Below are the code and all the weights of a small trained network. Each question names an input and a class and asks about switching units off, where a switched-off unit gives its printed mean instead of its output.

import numpy as np


def w(rows, s, z=0):
    codes = np.array(rows[::2]) - 128.0
    scale = np.full(codes.shape[1], s)
    scale[-1] = z or s
    return codes * scale


def norm(h):
    return h / np.sqrt((h * h).mean(-1, keepdims=True) + 1e-5)


def f(y):
    return np.maximum(y, 0)


def log_softmax(a):
    a = a - a.max(-1, keepdims=True)
    return a - np.log(np.exp(a).sum(-1, keepdims=True))


def net(x, mask):
    res = np.array(x, float).reshape(1, 7) / 4 @ E
    u = 0
    for l in range(3):
        y = f(norm(res) @ A[l][:, :-1].T + A[l][:, -1])
        res = res + np.where(mask[u : u + 4], y, B[l][:, -1]) @ B[l][:, :-1]
        u += 4
    return log_softmax(norm(res)[-1] @ U[:, :-1].T + U[:, -1])


A, B = {}, {}
E = w([
[136,125,127,129,130,131,126],'x0',
[165,146,32,231,175,254,192],'x1',
[69,27,113,190,150,134,29],'x2',
[119,120,131,135,103,121,150],'x3',
[130,126,147,127,141,130,123],'x4',
[76,165,184,80,75,237,119],'x5',
[135,186,187,215,55,121,64],'x6',
],0.0079)
A[0] = w([
[53,23,95,62,180,158,163,58],'0.n1',
[48,114,133,73,85,245,92,36],'0.n2',
[58,49,117,106,86,103,66,101],'0.n3',
[60,5,117,175,145,189,100,1],'0.n4',
],0.015,0.0072)
B[0] = w([
[173,89,51,80,53,165,61,254],'0.n1',
[145,32,244,168,127,147,198,252],'0.n2',
[151,196,149,111,164,78,107,238],'0.n3',
[199,251,117,171,228,106,119,231],'0.n4',
],0.014,0.0072)
A[1] = w([
[59,98,60,222,172,248,127,5],'1.n1',
[84,149,173,253,85,127,46,3],'1.n2',
[136,46,50,207,173,25,112,76],'1.n3',
[145,222,96,120,108,134,104,142],'1.n4',
],0.018,0.002)
B[1] = w([
[50,125,131,163,84,8,96,214],'1.n1',
[173,79,17,77,137,166,92,230],'1.n2',
[101,109,229,173,104,240,141,245],'1.n3',
[130,73,139,89,189,101,198,254],'1.n4',
],0.016,0.008)
A[2] = w([
[129,235,104,62,90,158,248,46],'2.n1',
[6,158,166,31,101,53,47,5],'2.n2',
[157,88,6,112,93,191,116,2],'2.n3',
[98,185,39,242,137,132,202,60],'2.n4',
],0.016,0.002)
B[2] = w([
[193,174,98,209,249,149,6,220],'2.n1',
[10,156,57,199,52,46,213,202],'2.n2',
[163,125,87,19,65,158,180,254],'2.n3',
[69,184,170,21,71,36,136,213],'2.n4',
],0.013,0.0074)
U = w([
[29,176,125,135,75,18,146,112],'0',
[197,247,105,153,254,135,78,98],'1',
[157,71,29,28,79,194,92,96],'2',
[148,131,145,128,145,136,209,255],'3',
[130,87,247,182,124,224,166,71],'4',
],0.0086,0.0077)

Each question gives the input, the list of numbers given to net, and the class t.
The units are the neurons (one row each of A and B). Each row of codes is followed by its name. A weight is (code - 128) times the scale printed after its matrix; where a second scale follows, it is the last column's (A, B and U).
mask holds one flag per neuron, layer by layer. A switched-off neuron (its flag False) gives its mean, the last column of its row in B, instead of its output. The means were averaged over made-up inputs and are rounded, as every weight is.
A unit's drop is (log p(t) with every unit on - log p(t) with that unit switched off) / (log p(t) with every unit on - log p(t) with every unit switched off).
The circuit of an input: a set's keep is (log p(t) with only the set's units on - log p(t) with every unit switched off) / (log p(t) with every unit on - log p(t) with every unit switched off). Starting from all 12 units, units are removed one at a time, each time the one whose removal leaves the highest keep (on an exact tie, the one counted first), for as long as the keep stays at least 0.8.
circuit, biggest first: the units of the circuit, biggest drop first
unit that matters most: the unit with the biggest drop
k most important neurons: the k neurons with the biggest drops, biggest first
k most important neurons of layer l: the k neurons of layer l with the biggest drops, biggest first
input [-5,-7,0,-7,2,-8,1], class 4: unit that matters most -> 1.n3
input [-1,8,6,-4,-2,0,-2], class 0: 3 most important neurons -> [1.n1; 2.n4; 0.n3]
input [-8,8,-6,-3,-6,7,8], class 0: 2 most important neurons -> [1.n1; 0.n3]
input [1,5,-2,7,-4,7,7], class 2: 2 most important neurons of layer 2 -> [2.n3; 2.n2]
input [6,-2,-7,8,-4,8,-7], class 4: 3 most important neurons -> [0.n2; 1.n2; 0.n4]
input [1,-1,-3,-2,3,6,5], class 4: 2 most important neurons -> [0.n2; 0.n1]
input [6,1,2,0,6,-7,-6], class 4: 2 most important neurons -> [1.n3; 1.n2]
input [8,2,-5,-5,4,1,2], class 1: 2 most important neurons -> [2.n1; 1.n3]
input [3,-5,1,6,1,5,6], class 2: 3 most important neurons -> [1.n2; 1.n1; 1.n3]
input [-8,-2,8,-1,-1,-3,6], class 1: 2 most important neurons -> [0.n3; 0.n4]
input [1,3,-4,7,-2,-3,0], class 1: circuit, biggest first -> [2.n1; 0.n2]
input [8,-5,6,3,-6,-6,2], class 1: 2 most important neurons of layer 1 -> [1.n1; 1.n2]
input [3,6,-2,-3,1,-6,6], class 0: 3 most important neurons -> [1.n1; 0.n3; 2.n4]
input [-2,-5,2,3,-7,-7,-7], class 2: circuit, biggest first -> [0.n1]
input [4,7,-7,1,3,-4,-5], class 0: 2 most important neurons -> [0.n3; 2.n4]
input [-4,5,-4,7,2,8,8], class 2: 3 most important neurons of layer 1 -> [1.n2; 1.n3; 1.n4]
input [8,-4,2,0,-2,-6,3], class 4: 2 most important neurons -> [1.n3; 0.n4]
input [-1,-6,-6,-6,-4,-7,0], class 4: 3 most important neurons -> [1.n3; 1.n1; 0.n3]
input [-8,-1,7,-7,-5,6,8], class 2: 2 most important neurons of layer 2 -> [2.n3; 2.n1]
input [0,-1,3,-5,2,1,3], class 1: unit that matters most -> 0.n3
input [4,6,6,-2,2,-1,6], class 0: 2 most important neurons of layer 2 -> [2.n4; 2.n1]
input [-6,5,-2,0,-4,-6,7], class 2: 2 most important neurons of layer 0 -> [0.n4; 0.n3]
input [0,0,6,7,3,-7,-2], class 4: 2 most important neurons of layer 1 -> [1.n3; 1.n2]
